Facts:
[bradi] brudres rumul
[branur, fosim, trepifla] brudres skeklim
[briden, tralek, trugugral] brudres mukos
[brivin, muladro, nitri, skala, skeklim, tugul] brudres kliskor
[brivin, nupur] brudres klave
[bruza, kestor, lerus, nitri, plakun] brudres bregi
[bruza] brudres branur
[bruza, grubrim] brudres stete
[bukol] brudres tiflon
[davem, fosim, gustulas, lerus, limil, stiskel, travo, trivok] brudres kleteplor
[davem] brudres floroguk
[depur] brudres grusik
[dogru, naski] brudres kapi
[druzir] brudres sitrol
[druzir] brudres limil
[druzir, sogrisi] brudres tralom
[faton, kuda] brudres konim
[feflifi, poso] brudres toklon
[feflifi, limil] brudres naski
[fekur, tragrabran] brudres soflom
[feres, limil] brudres flibil
[feres, fluflin, mebre, pleri, ploravu, putre, raron, todor] brudres lerus
[flesan, kliskor, mebre, muladro, pegra, pliflos] brudres kudrer
[flibil, gruni, konim, mutren] brudres gustulas
[fliri, nuzel, ploravu] brudres bromes
[floroguk, vekur] brudres trepifla
[flotru, plakun, plitrek, soflom, todor] brudres stiskel
[flotru, grufo, niben, poso] brudres viskin
[fluflin, kibel, novek, nuba, raron, sirirel, trasem] brudres driflo
[flutan, trivok] brudres raron
[gabren, katrul] brudres novek
[gabren, klaseves, nitri] brudres nuba
[gades, klaseves, trasem] brudres ploravu
[gagri, konim, sistim, vekur] brudres staskos
[getrun] brudres briden
[gili, gruni, klaseves, kuda, murim, sopa] brudres sogrisi
[grilin] brudres riko
[grilin, kuda, sogrisi] brudres zosken
[grubrim] brudres keram
[grufo] brudres poso
[grufo] brudres tugul
[grufo, niben] brudres kestor
[kapi, nadro, pleri, stiskel] brudres muladro
[kastar, kudrer, mebre, murim, mutren, nuzel, pegra, trivok, trugrum] brudres mopi
[kibel, nofum] brudres lakastum
[klabri, mukos, putre, tadi, trivok] brudres gotek
[klave] brudres todor
[klidrin] brudres pidran
[klidrin] brudres pegra
[klidrin] brudres rabre
[kliskor, kudrer, mopi, muladro, nadro, sopa, stoflodre, stutur, tralom, trugrum] brudres drori
[kludre] brudres putre
[konim, nitri] brudres bradi
[konim, muskiskes, repla] brudres pluna
[kuda] brudres pliflos
[kuda] brudres gruni
[labrigor] brudres nadro
[labrigor] brudres travo
[limil] brudres trugrum
[muskiskes, pezol] brudres nanim
[nanim] brudres stoflodre
[niben, nupur] brudres kludre
[nofum] brudres gabren
[nuba, raron, toklon] brudres plakun
[pluna] brudres plitrek
[putre, soflom] brudres flotru
[repla, teska] brudres grekemu
[sepun] brudres faton
[soflom, steklikli] brudres katrul
[steklikli] brudres vovel
[steklikli] brudres sopa
[tadi] brudres klabri
[teska] brudres flutan
[teska] brudres vefol
[teska] brudres vekur
[tibrik] brudres druzir
[tibrik, vovel, zigon] brudres klaseves
[trasem] brudres tibrik
[trasem, trugrum] brudres feres
[trugugral] brudres nufis
[vovel] brudres murim
[vovel] brudres tralek
[vovel] brudres fipok
[bradi, bukol, dogru, driflo, drori, faton, fekur, flotru, fluflin, gili, kestor, klaseves, kleteplor, kludre, kuda, mobruk, murim, mutren, niben, nitri, pleri, pliflos, plitrek, ploravu, pluna, poso, rabre, sirirel, soflom, sogrisi, tadi, teska, tiflon, travo, tugul, vekur, viskin, zugim] stifek 330
[branur, briden, bromes, bruza, depur, fipok, flutan, fosim, gotek, grekemu, grubrim, gruni, kapi, keram, klabri, kliskor, konim, lakastum, mebre, mopi, nanim, naski, nofum, novek, nuba, nufis, nuzel, plakun, raron, repla, rumul, sepun, sitrol, skala, skeklim, staskos, steklikli, stiskel, tibrik, toklon, tragrabran, trasem, vefol, vovel] stifek 55
[bregi, brivin, davem, druzir, feflifi, feres, flesan, flibil, fliri, floroguk, gabren, gades, gagri, getrun, grilin, grufo, grusik, gustulas, kastar, katrul, kibel, klave, klidrin, kudrer, labrigor, lerus, limil, mukos, muladro, muskiskes, nadro, nupur, pegra, pezol, pidran, putre, riko, sistim, sopa, stete, stoflodre, stutur, todor, tralek, tralom, trepifla, trivok, trugrum, trugugral, zigon, zosken] stifek 500

Known rows:
fipok: [ -1   2   9  -5   4   5   0  16  10  12  11  13  -5   4   1   2  -3  10
  -7   7  -4  -6  -2   6   3  10 -14  -5   0  -2   9  12   0  16   3   5
  -5  -3  -1   4  -6  -5]
grubrim: [ -2   2   8  -5   5   8   2  16  10  11  10  13  -5   4   1   3  -3  10
  -6   5  -2  -5  -2   5   4  12 -13  -5   1  -1   8  14  -4  15   3   5
  -5  -6  -1   4  -7  -4]
vekur: [ 1  0  2 -4  5  6  4 20  8  5  8 11 -1 10  1  7 -5  9  8 -2  8 -9 -3  0
  1  9  2 -6  5 -7 12 17  8  2  4  2  0  6 -2  5 -4  0]
flibil: [ -4  -3   3  -8  -8  -5   6  20  11   8  10  10  -7   7   1  -4  -6   5
   7   8   0  -2   0   2   1  20   6 -11   7 -10   9  22  -4   4   1   5
  -6  -4  -6   2  -4  -4]
feres: [ -7  -9   5  -6  -7  -9   6  17  12   4   8   9  -8   2  -2   2  -4  12
   9   4   2  -3   1   5   3  16  -1 -12   6 -11   9  19 -20   5   6   9
  -8  -8  -2   0   6  -6]
floroguk: [-1 -2  7 -8 -3 -7  5 17 11  5 11  7 -6  5  1 -4 -7  4  8  4  1 -3 -1  3
  2 16 -1 -5  6 -7 13 16 -5  1  0  6 -5 -5 -4  4 -4 -4]
driflo: [  0  -8  -3  -7  -3   1   1  19   9  21  -1   6  -6   6   0  15  -3   8
  12   5   2 -12  -1   3   4   2  -1  -3   6  -5   8   3   8  12  -3  -8
   0   5   3   4   0  -3]
klidrin: [ -1   1   7  -9  -3  -4   2  16  12   8   8   9  -6   4  -1  -3  -5   4
  10   6   0  -3   1   4   2  15  -5  -6   5  -8  11  12 -10   2   0   2
  -5  -6  -5   3  -1  -6]
pidran: [ 1  0  8 -7 -6 -6  0 13 11  8  9  9 -6  2 -3 -4 -5  4  7  8  0 -4  2  5
  2 13 -8 -5  5 -5 14  8 -5  2 -1  1 -3 -2 -3  2  0 -6]
pegra: [  1   3  10 -13   3   3   4  22  11   5   1   7  -2   4  -3   6  -4  -6
  13   7   3   1   1   7   3  18 -13  -5   8 -18   2  20 -11   2  -3  -5
  -6 -15  -9   3   3  -8]
naski: [ -1  -1   9  -6   6   5   5  19  11   4  16  15  -6   5   4   1  -4  13
  -7   2  -1 -10  -6   3   3  13  -3  -4   2  -4  10  18  -6  15   6   9
  -7  -7  -1   7  -7  -2]
nufis: [ -1   3   9  -6   4   6   0  15   9  11  11  13  -5   4   1   1  -3  10
  -9   6  -3  -6  -3   6   4  11 -16  -5   0   0   9  13   1  15   4   4
  -4  -3  -2   5  -6  -4]
brivin: [ -1   2   7  -6  -3 -11   6  16  12   9   8   2  -5   4   0  -1  -6   6
  11   3   2   1   0   5   5  14  -7  -2   5   0  13  15 -19  -2   0   5
 -10 -12  -3   5  -5  -5]
pluna: [  3   1  -2  -4   7  13   2  21  12   9   0  14  -4   8   0   6  -4   8
  13   0   3 -10  -2   1   2  10   9  -5   7  -6  12  13  -2   4   2   0
  -1   2  -3   6  -5  -1]
steklikli: [-1  3  9 -6  6  6  2 19 10 12 11 13 -7  4  3  3 -2 10 -2  5 -4 -7 -4  4
  3 13 -7 -4  2 -2  8 14 -5 16  2  5 -8 -9 -2  5 -7 -3]
toklon: [ -1   2   6  -7   8  12   1  18  14  17   8  13  -7   5   1   4  -3   9
   0   7  -7  -6   0   8   5   9  -5  -1   2  -3   7  10 -11  19  -1   4
  -5 -10  -1   8  -8  -5]
stutur: [  5  -1   6  -5  -7 -11   7  19  12   9   4  12  -6  -1   0   3  -4   0
   1  13   1  -3  -6   1   2  15 -10  -3   8  -7  15   5 -20   4   4  -7
 -15  -8  -4  -1  -1  -4]
rumul: [ -2   2  10  -5   3   8   0  16   9  10  12  13  -4   4   1   1  -3   9
  -9   6  -3  -6  -2   5   3  11 -15  -5   0  -1  10  12   2  16   3   5
  -3  -2  -1   4  -6  -4]
stoflodre: [  7  -2   6  -4  -8 -13   7  20  13   6   6  13  -6  -3   1   4  -4   0
  -1  13   1  -3  -7   0   2  17 -10  -2   8  -5  17   3 -22   4   4  -9
 -17  -9  -3  -1  -1  -4]
kastar: [  1   1   8 -11  -1   0   3  20  12   7   5   9  -5   4  -2   3  -4  -3
  11   8   1   0   0   6   2  18 -10  -8   7 -14   5  17  -9   1  -2  -4
  -7 -11  -8   2   2  -6]
bregi: [ -1   1   6  -5  -7  -4  -1  11  15  13   5   7  -6   4  -5  -2  -5   5
   5   9  -3   1   6   7   5  12 -10  -8   4  -3  13   8 -15   2   2   2
  -4  -3  -2   2  -2  -9]

Rows:
No name comes twice in this set of rows, the named rows included.
[ -8 -11   5 -10   1   5   4  18  12  16  10   8  -9   3   2  13  -2  17
   1   5  -4 -10  -2   9   6   7  -6  -4   2  -7   2  15 -10  24   0   6
  -6 -10   3   7   0  -5]  raron
[ -3   4   9  -6   8   1   8  19   9  13  11   3  -4   7   3   7  -4  12
  -5   2   0  -1  -4   6   6  12 -15   1   1   3   8  18 -15  12   3   9
 -11 -11   0   8 -11  -4]  skala
[ -4   0   9  -9   8  11   5  21  11   7   9  12  -2   5  -1  12  -1   7
  -4   4   1  -4  -2   8   5  14 -17  -8   2 -11   0  23 -14  16   3   4
  -8 -14  -5   4   0  -6]  mebre
[ -1  -3 -10  -4  -7   4   1  18  12  17  -1  11  -3  15  -3   8  -2   8
  -1  13   2  -5  -2  -2   8  15   5 -13   6   0  10  24   3   4   4  -2
   3  11  -3   4  -9  -3]  kleteplor
[ -1  -8   6 -10  -7  -9   3  17  12  13  11   6  -9   1   1   1  -5   6
  13   8  -1  -6  -1   5   3  10   0  -2   6  -8  10   8  -4   7  -5  -1
  -5  -6  -1   4   1  -6]  kibel
[ -1   2   3  -6   7  19  -1  16  20  18   3  13  -8   7   0   5  -2  10
  -2   8  -9  -5   1   9   7   9  -1  -2   2  -4   8  10 -23  19   1   7
  -5 -11   1   9  -9  -7]  plakun
[ 4  5 -2 -2  5  8 -3 15 12 14 -3 12 -2  8 -4  7 -3  7  9  4  1 -6  0  2
  4  7 -5 -6  5 -1 14  8 -2  3  2 -4  0  4 -1  4 -3 -4]  viskin
[ 1  1 -2 -4  6  8  3 21  9 10  2 12 -2  8  0  7 -4  9 11 -2  5 -8 -3  0
  1 10  4 -7  6 -6 12 15  2  3  4  0 -1  3 -3  4 -4  0]  faton
[  2   7  11  -6   8  -3  13  22   9  10   6   1  -1   5   4  16  -3   4
 -10   5   3   1  -9   5   7  11 -26   4   2   1   6  16 -25  11   4  -1
 -20 -16  -1   5 -12  -4]  kliskor
[  0  -3   2  -5   4  13   4  20  22   7   4  19  -8  11   2   2  -3  11
 -11  12  -7  -7  -6   2   9  19   9  -6   5  -4  12  26 -22  17   7  11
  -5  -9  -2  12 -12  -5]  stiskel
[ -2  -1   7  -9  -3 -11   8  18  10   5  12   2  -5   7   2  -3  -8   6
   9   2   3  -1  -1   4   4  15  -3  -3   4  -3  12  20  -6  -2  -1   7
  -6  -6  -4   6  -7  -5]  trepifla
[  6  -4   6  -4  -8 -13   8  19  15   3   4  14  -7  -1   2   4  -4   4
   0  11   3  -5  -8  -1   4  16  -5  -2   9  -6  18   7 -25   3   5  -4
 -17  -9  -2   0   0  -3]  nadro
[ -4   3   8  -7   5   3   6  18   8  12  13   6  -5   8   3   3  -4  11
  -5   2  -2  -2  -3   6   5  12 -10  -3  -1   2   7  21  -4  13   2   8
  -7  -7  -2   7 -12  -3]  branur
[  0  -4   9  -5   6   4   8  20  14   1  12  16  -6   4   5   3  -4  15
 -10   2   0 -11  -9   2   4  15  -2  -3   3  -4  13  20 -14  15   8   9
 -10  -9   0   7  -6  -2]  kapi

Now the same things, written a new way:
Known rows:
driflo: [ -9   5 -13   8 -10   7   1  -1  -4   9  10  -1 -10   8  -4   8   5   1
   8  -7  -5 -10   2 -15  -4   7   6  -3  10   2  -2]
klaseves: [-9  3 -5  3 18  0  2  1 -1  9  1  3  1  7 -5 -4  1  2  0 -7 -3 -8  5 -4
 -6  4  3  2  3  1 -1]
naski: [ -2  -3  -5  -2 -28   3   0   4  -2  -7   2   5  -3  16   1   1   1   2
  -5   7  -2   3  -5  -7  -3  10  -7   4   8   0  -3]
sirirel: [  0  -2   0   7  10  -5   3  -8  -1   1   4   1  -1   0  -7  -3   4   0
   2  -1  -8 -12   5  -6  -3   2   2   2   6  -1  -8]
putre: [  0  -5  -1   2  -2  -7   2  -8   7   1  -6  -1   4  -7  -1   9   6   4
  -7  -2 -10   0  -4  -6   1  15  -8   1   1  -2   2]
tiflon: [  3  -2  -5   6  -4  12  -1  10  14 -13   1   1  -9   0  -3   8   3   3
   5   6  -8  -4  -3 -16  -2  -5   6   6   9   2  -1]
trepifla: [  5  16   0   2  -7   5  -1  -5   4  -4   5  -4   2  -1   9   6   2   0
   0   3  -4  -4 -13   7  -6  11  -3   0   4  -9   0]
todor: [  4  -3  -1   4 -11  -3   2  -6   2   2  -3  -2   5  -8   0   5   6   1
  -4   4  -7  -2  -4  -2  -1  14  -8   0   4  -7   4]
floroguk: [  3   9   1   2  -2   1  -1  -6   5  -4   3  -4   2   0   7   5   1   1
  -1   7  -4  -4 -11  -1  -8  11  -4   0   5  -7  -1]
limil: [ -3  -5   3  -1 -15  -1   0  -1   3  -2  -7   3   5   8   2  -1   1   0
  -8   5  -3  -4  -2  -1  -8   8 -14   1   4  -7   2]
trugrum: [ -4  -7   3   0 -15  -1   1  -1   0   4  -5   2  11   4   2   2   0   1
  -5   5   0  -4  -3  -6  -6   4 -11  -2   1  -4   1]
nupur: [  6  -8   0   5  -2  -7   3  -6   9  -2  -4   1   5 -15  -3   4   6   4
  -9   4 -10   0  -3  -3   4  14  -5   3   0  -5   4]
nuzel: [  1  -1   3  -1  -4  -7   2  -5   0  -8  -1   4   8   8  -3  -4   3   8
  -4   3   2  -2  -4 -20   0   0  -6  -1   0   4  -5]
fluflin: [  7  -3   0   5   9  -6   3 -11  -1   3   0   3   4  -1  -6  -4   3   2
  -1   2  -6 -12   6  -2  -4   6  -1   2   5   1  -3]
gotek: [ -9   3 -11  -3 -17   3   1  -2   4   3   2   1  -8   8   3  19   4   7
   2 -11  -3   6  -5 -23   0  16   7   1   3  12   1]
klabri: [ -1   2  -2  -5  -2  -5   1  -7   6  -1  -1   4  -4   5   3  12   4   7
  -1 -10  -6   6  -4 -18   1  11   2   4   2  10  -3]
flotru: [  9  -8  -8   3  -7  -1   2  -4   1   7  -2   5  -2 -10  -1   5   5   4
  -3   1  -9   0   4   2   1  14   3   6   5   1   4]
bromes: [ -8   6 -10   2 -15   4   1   0  -3  -4   5   2  -6  16   1   6   4   7
   0  -2   3  -2  -4 -26  -4   3  -1  -5   5   5  -4]
vefol: [  5  16  -3   1  -8  -1  -2  -7  -2  -9   8  -1 -10   4   9   6   6   4
   8   1  -3   3 -13   4  -2   4   5   2   8   0  -5]
mobruk: [ 3 -1 -2  5 10  6  0  5 11 -8  1  1  1 -4 -2  2  0  5  3  3 -6 -3 -2 -9
  1 -2  6  6  6  1 -1]
gustulas: [-10  13  -6   3  -3   5   0   1   1   4   1   2  -3   7   8   6   3   1
   0   2   1   0  -7   1  -7   6  -9  -4   4  -7   6]

Rows:
No name comes twice in this set of rows, the named rows included.
[15 22  1  2 14  2  0 -9  3 -3  3  3 -2 -4  9 -1  3  2  6  7 -4 -3 -6 14
 -4  1  5  5  6 -3  3]  vekur
[-4  0 -1 -1 17  2  3  2  0 11 -2  6 12  2 -3 -1 -1  4 -1 -4  2 -4  5 -1
 -4  0  1  2 -1  3  2]  murim
[ 10  -8   0   0 -20   2   2   2   1  -1  -4   6   3   3  -3  -1  -1   0
  -5   9  -4  -4   2   4  -2   6  -2   7   7   0   1]  dogru
[  0 -10   3   3 -25   3   0   5  -5   7  -3   1  15  -8   4   6  -1   0
   4   2  -2   5  -7   8  -1   1  -5   1   3  -8   2]  stoflodre
[ -1  27  -8   3   1   6  -1   1  -2  -5  10   2 -10   7  14   5   5   5
   7   2   0   7 -13   1  -2   4   5  -1   7  -3   3]  staskos
[ 6  3 -2  1 10  4  2  3  0  6  0  6  5 -2  0 -1  0  6 -1  3  4 -1  1  3
 -2 -1 -2  2 -1 -2  5]  pliflos
[-11   4  -5   0 -19   2   1   7  -3  -1   2   4  -3  24   1  -1   0   2
   0  -2  -1   2  -3  -6  -3   7  -4   1   7  -1  -3]  sitrol
[  0   3   4   1  34  -3   3   0   5   3  -4   9  12  -3   0 -12   0   4
  -2   2   1   0   4  15  -3  -6  -4   3  -1  -5   5]  kuda
[  4   0   6  -2   6 -10   2 -14   5   1  -5   1  10  -7   4   1   3   2
  -6   2  -6  -4  -2  -5  -5   9  -9   1   0  -1   0]  trivok
[  2 -13  -1   5  -9 -10   2  -1  -4  -1   0   3   4   0  -4   1   4   5
  -3  -2  -9   9   0   2   4   9  -1   6   5  -1  -6]  tragrabran
[  2  -4   3   6  -2   0  -1   7  11 -25   0   1  -4   6  -7   1   2   5
   3   7  -9   4  -9 -16   3  -7   1   7   7   4 -11]  depur

